Below is a small trained network, with its code and all its weights. Each question gives an input and a class and asks what happens when units are switched off, that is, made to give their printed mean instead of their output.

import numpy as np


def w(rows, s, z=0):
    codes = np.array(rows[::2]) - 128.0
    scale = np.full(codes.shape[1], s)
    scale[-1] = z or s
    return codes * scale


def f(y):
    return np.maximum(y, 0)


def log_softmax(a):
    a = a - a.max(-1, keepdims=True)
    return a - np.log(np.exp(a).sum(-1, keepdims=True))


def net(x, mask):
    res = np.array(x, float).reshape(1, 3) / 4 @ E
    y = f(res @ A[0][:, :-1].T + A[0][:, -1])
    res = res + np.where(mask, y, B[0][:, -1]) @ B[0][:, :-1]
    return log_softmax(res[-1] @ U[:, :-1].T + U[:, -1])


A, B = {}, {}
E = w([
[164,129,130,246,208],'x0',
[162,121,254,122,121],'x1',
[104,108,124,230,37],'x2',
],0.0096)
A[0] = w([
[123,123,114,128,133,251],'N1',
[131,124,134,99,77,79],'N2',
[142,118,139,210,208,87],'N3',
[121,118,123,43,35,93],'N4',
[147,130,124,73,201,97],'N5',
[119,125,81,158,85,103],'N6',
[136,125,225,120,135,125],'N7',
[128,127,165,180,50,118],'N8',
[141,128,218,133,118,63],'N9',
[125,129,6,118,153,78],'N10',
[122,132,148,72,205,99],'N11',
],0.02,0.012)
B[0] = w([
[253,189,102,98,112,251],'N1',
[99,141,127,158,144,167],'N2',
[76,190,130,175,162,249],'N3',
[96,182,132,172,169,248],'N4',
[115,91,128,181,90,215],'N5',
[100,74,142,127,112,191],'N6',
[133,120,131,55,144,234],'N7',
[134,72,116,166,87,230],'N8',
[92,102,143,61,152,198],'N9',
[80,84,160,51,154,234],'N10',
[116,86,118,172,93,218],'N11',
],0.04,0.012)
U = w([
[85,229,121,170,203,76],'0',
[111,96,151,26,165,141],'1',
[120,66,102,176,55,64],'2',
[248,211,81,93,123,253],'3',
],0.013,0.0056)

Each question gives the input, the list of numbers given to net, and the class t.
The units are the neurons (one row each of A and B). Each row of codes is followed by its name. A weight is (code - 128) times the scale printed after its matrix; where a second scale follows, it is the last column's (A, B and U).
mask holds one flag per neuron, in row order. A switched-off neuron (its flag False) gives its mean, the last column of its row in B, instead of its output. The means were averaged over made-up inputs and are rounded, as every weight is.
A unit's drop is (log p(t) with every unit on - log p(t) with that unit switched off) / (log p(t) with every unit on - log p(t) with every unit switched off).
The circuit of an input: a set's keep is (log p(t) with only the set's units on - log p(t) with every unit switched off) / (log p(t) with every unit on - log p(t) with every unit switched off). Starting from all 11 units, units are removed one at a time, each time the one whose removal leaves the highest keep (on an exact tie, the one counted first), for as long as the keep stays at least 0.8.
circuit, biggest first: the units of the circuit, biggest drop first
unit that matters most: the unit with the biggest drop
top k neurons: the k neurons with the biggest drops, biggest first
drop when u is switched off: that unit's drop, to one decimal
input [-8,1,2], class 0: unit that matters most	N4
input [6,7,-3], class 1: top 2 neurons	N7, N9
input [-1,3,-1], class 3: top 2 neurons	N10, N6
input [3,-7,-8], class 2: top 2 neurons	N5, N11
input [3,4,3], class 1: top 3 neurons	N4, N9, N1
input [-5,0,-5], class 0: top 3 neurons	N4, N8, N6
input [6,8,2], class 1: top 3 neurons	N7, N9, N4
input [3,-5,-8], class 2: top 2 neurons	N5, N11
input [4,3,5], class 2: top 3 neurons	N8, N4, N10
input [-6,-6,2], class 0: top 2 neurons	N4, N7
input [-5,4,0], class 0: top 2 neurons	N4, N10
input [1,-6,6], class 1: top 2 neurons	N10, N5
input [-7,7,1], class 0: top 2 neurons	N4, N10
input [4,-5,0], class 1: circuit, biggest first	N10
input [6,-4,-8], class 2: top 2 neurons	N5, N11
input [5,-7,1], class 1: top 2 neurons	N10, N4
input [1,-3,-2], class 3: drop when N6 is switched off	0.2
input [5,3,-6], class 2: drop when N5 is switched off	1.4
input [-5,1,0], class 0: drop when N4 is switched off	1.7
input [1,3,1], class 3: unit that matters most	N10
input [-4,-4,1], class 0: drop when N9 is switched off	1.5
